Below are the code and all the weights of a small trained network. Each question names an input and a class and asks about switching units off, where a switched-off unit gives its printed mean instead of its output.

import numpy as np


def w(rows, s, z=0):
    codes = np.array(rows[::2]) - 128.0
    scale = np.full(codes.shape[1], s)
    scale[-1] = z or s
    return codes * scale


def norm(h):
    return h / np.sqrt((h * h).mean(-1, keepdims=True) + 1e-5)


def f(y):
    return np.maximum(y, 0)


def log_softmax(a):
    a = a - a.max(-1, keepdims=True)
    return a - np.log(np.exp(a).sum(-1, keepdims=True))


def net(x, mask):
    res = np.array(x, float).reshape(1, 5) / 4 @ E
    u = 0
    for l in range(2):
        y = f(norm(res) @ A[l][:, :-1].T + A[l][:, -1])
        res = res + np.where(mask[u : u + 14], y, B[l][:, -1]) @ B[l][:, :-1]
        u += 14
    return log_softmax(norm(res)[-1] @ U[:, :-1].T + U[:, -1])


A, B = {}, {}
E = w([
[228,163,119,214],'x0',
[147,35,215,137],'x1',
[128,128,126,129],'x2',
[71,153,140,225],'x3',
[133,14,2,167],'x4',
],0.0048)
A[0] = w([
[159,119,125,70,1],'L0N0',
[86,58,181,118,212],'L0N1',
[188,141,119,98,158],'L0N2',
[119,15,188,99,87],'L0N3',
[105,148,154,108,64],'L0N4',
[169,94,98,171,148],'L0N5',
[187,94,84,36,108],'L0N6',
[181,192,182,146,152],'L0N7',
[110,98,5,131,6],'L0N8',
[118,187,164,77,110],'L0N9',
[66,131,119,215,120],'L0N10',
[82,175,76,82,55],'L0N11',
[202,123,114,76,43],'L0N12',
[56,139,80,87,155],'L0N13',
],0.012,0.0033)
B[0] = w([
[58,144,198,239,155],'L0N0',
[86,163,2,63,254],'L0N1',
[132,184,173,223,195],'L0N2',
[107,184,8,127,252],'L0N3',
[174,82,165,90,166],'L0N4',
[179,108,118,26,227],'L0N5',
[3,116,142,242,243],'L0N6',
[175,53,85,53,248],'L0N7',
[148,11,146,74,245],'L0N8',
[73,45,133,97,234],'L0N9',
[36,95,219,183,223],'L0N10',
[179,177,62,144,206],'L0N11',
[40,119,173,245,180],'L0N12',
[62,179,57,42,238],'L0N13',
],0.006,0.0048)
A[1] = w([
[149,220,187,87,230],'L1N0',
[101,150,209,71,218],'L1N1',
[105,171,89,114,64],'L1N2',
[188,109,97,193,166],'L1N3',
[78,77,165,138,5],'L1N4',
[66,161,152,193,207],'L1N5',
[122,92,106,2,95],'L1N6',
[112,78,167,91,29],'L1N7',
[162,104,118,120,77],'L1N8',
[104,176,7,159,151],'L1N9',
[23,116,140,129,24],'L1N10',
[192,138,140,186,106],'L1N11',
[169,116,184,179,218],'L1N12',
[128,157,88,143,60],'L1N13',
],0.013,0.0023)
B[1] = w([
[116,36,112,116,157],'L1N0',
[115,31,54,144,180],'L1N1',
[190,163,102,108,177],'L1N2',
[98,185,130,56,174],'L1N3',
[150,143,153,174,161],'L1N4',
[135,102,101,229,179],'L1N5',
[185,151,144,186,252],'L1N6',
[172,126,127,164,159],'L1N7',
[150,129,137,129,148],'L1N8',
[198,141,255,135,254],'L1N9',
[149,168,98,134,219],'L1N10',
[76,198,86,55,151],'L1N11',
[107,186,55,139,161],'L1N12',
[176,166,194,158,148],'L1N13',
],0.0082,0.009)
U = w([
[161,140,92,172,241],'0',
[144,6,82,109,134],'1',
[51,139,122,232,153],'2',
[189,167,147,141,151],'3',
[109,200,70,81,87],'4',
[98,110,182,157,66],'5',
[35,106,198,108,2],'6',
],0.016,0.0082)

Each question gives the input, the list of numbers given to net, and the class t.
The units are the neurons (one row each of A and B). Each row of codes is followed by its name. A weight is (code - 128) times the scale printed after its matrix; where a second scale follows, it is the last column's (A, B and U).
mask holds one flag per neuron, layer by layer. A switched-off neuron (its flag False) gives its mean, the last column of its row in B, instead of its output. The means were averaged over made-up inputs and are rounded, as every weight is.
A unit's drop is (log p(t) with every unit on - log p(t) with that unit switched off) / (log p(t) with every unit on - log p(t) with every unit switched off).
The circuit of an input: a set's keep is (log p(t) with only the set's units on - log p(t) with every unit switched off) / (log p(t) with every unit on - log p(t) with every unit switched off). Starting from the 12 units with the biggest drops (on a tie, the unit counted first), units are removed one at a time, each time the one whose removal leaves the highest keep (on an exact tie, the one counted first), for as long as the keep stays at least 0.8.
units of the circuit, in order: the units of the circuit, biggest drop first
most important unit: the unit with the biggest drop
top k neurons: the k neurons with the biggest drops, biggest first
top k neurons in layer l: the k neurons of layer l with the biggest drops, biggest first
input [8,-2,-7,-7,-8], class 1: units of the circuit, in order : (L1N0, L1N1)
input [8,3,-7,-6,7], class 4: most important unit : L1N3
input [6,-4,-2,-7,4], class 2: units of the circuit, in order : (L0N6, L0N12)
input [0,-5,-2,4,1], class 3: top 3 neurons : (L0N11, L0N6, L0N13)
input [-1,7,4,-8,-3], class 2: units of the circuit, in order : (L0N6, L0N12, L0N0)
input [-6,5,2,1,4], class 4: units of the circuit, in order : (L0N1, L0N3)
input [0,0,1,6,-7], class 1: top 2 neurons : (L1N1, L0N6)
input [-8,5,4,-4,-3], class 4: top 2 neurons in layer 0 : (L0N1, L0N3)
input [-2,-8,7,5,-1], class 3: top 3 neurons : (L0N11, L1N9, L0N6)
input [-7,7,-2,5,5], class 3: top 2 neurons in layer 0 : (L0N6, L0N9)
input [-3,-7,6,3,6], class 3: top 2 neurons in layer 1 : (L1N6, L1N1)
input [4,-7,5,4,-7], class 1: top 3 neurons : (L0N3, L0N1, L0N7)
input [8,0,-6,-6,1], class 4: top 2 neurons in layer 1 : (L1N11, L1N3)
input [5,4,0,-4,-4], class 4: top neuron : (L0N2)
input [-8,-1,5,1,7], class 4: top 3 neurons in layer 0 : (L0N13, L0N1, L0N7)
input [-6,7,8,-8,-7], class 0: top 2 neurons : (L0N3, L1N6)
input [-8,2,1,-8,3], class 2: units of the circuit, in order : (L0N6, L0N7)
input [-8,-3,5,-8,3], class 2: top 2 neurons : (L0N6, L0N0)
input [-4,-1,8,3,-3], class 0: top 4 neurons : (L1N6, L0N3, L1N1, L1N3)
input [7,-5,-6,-5,-4], class 4: top 4 neurons : (L0N7, L0N1, L0N3, L0N13)
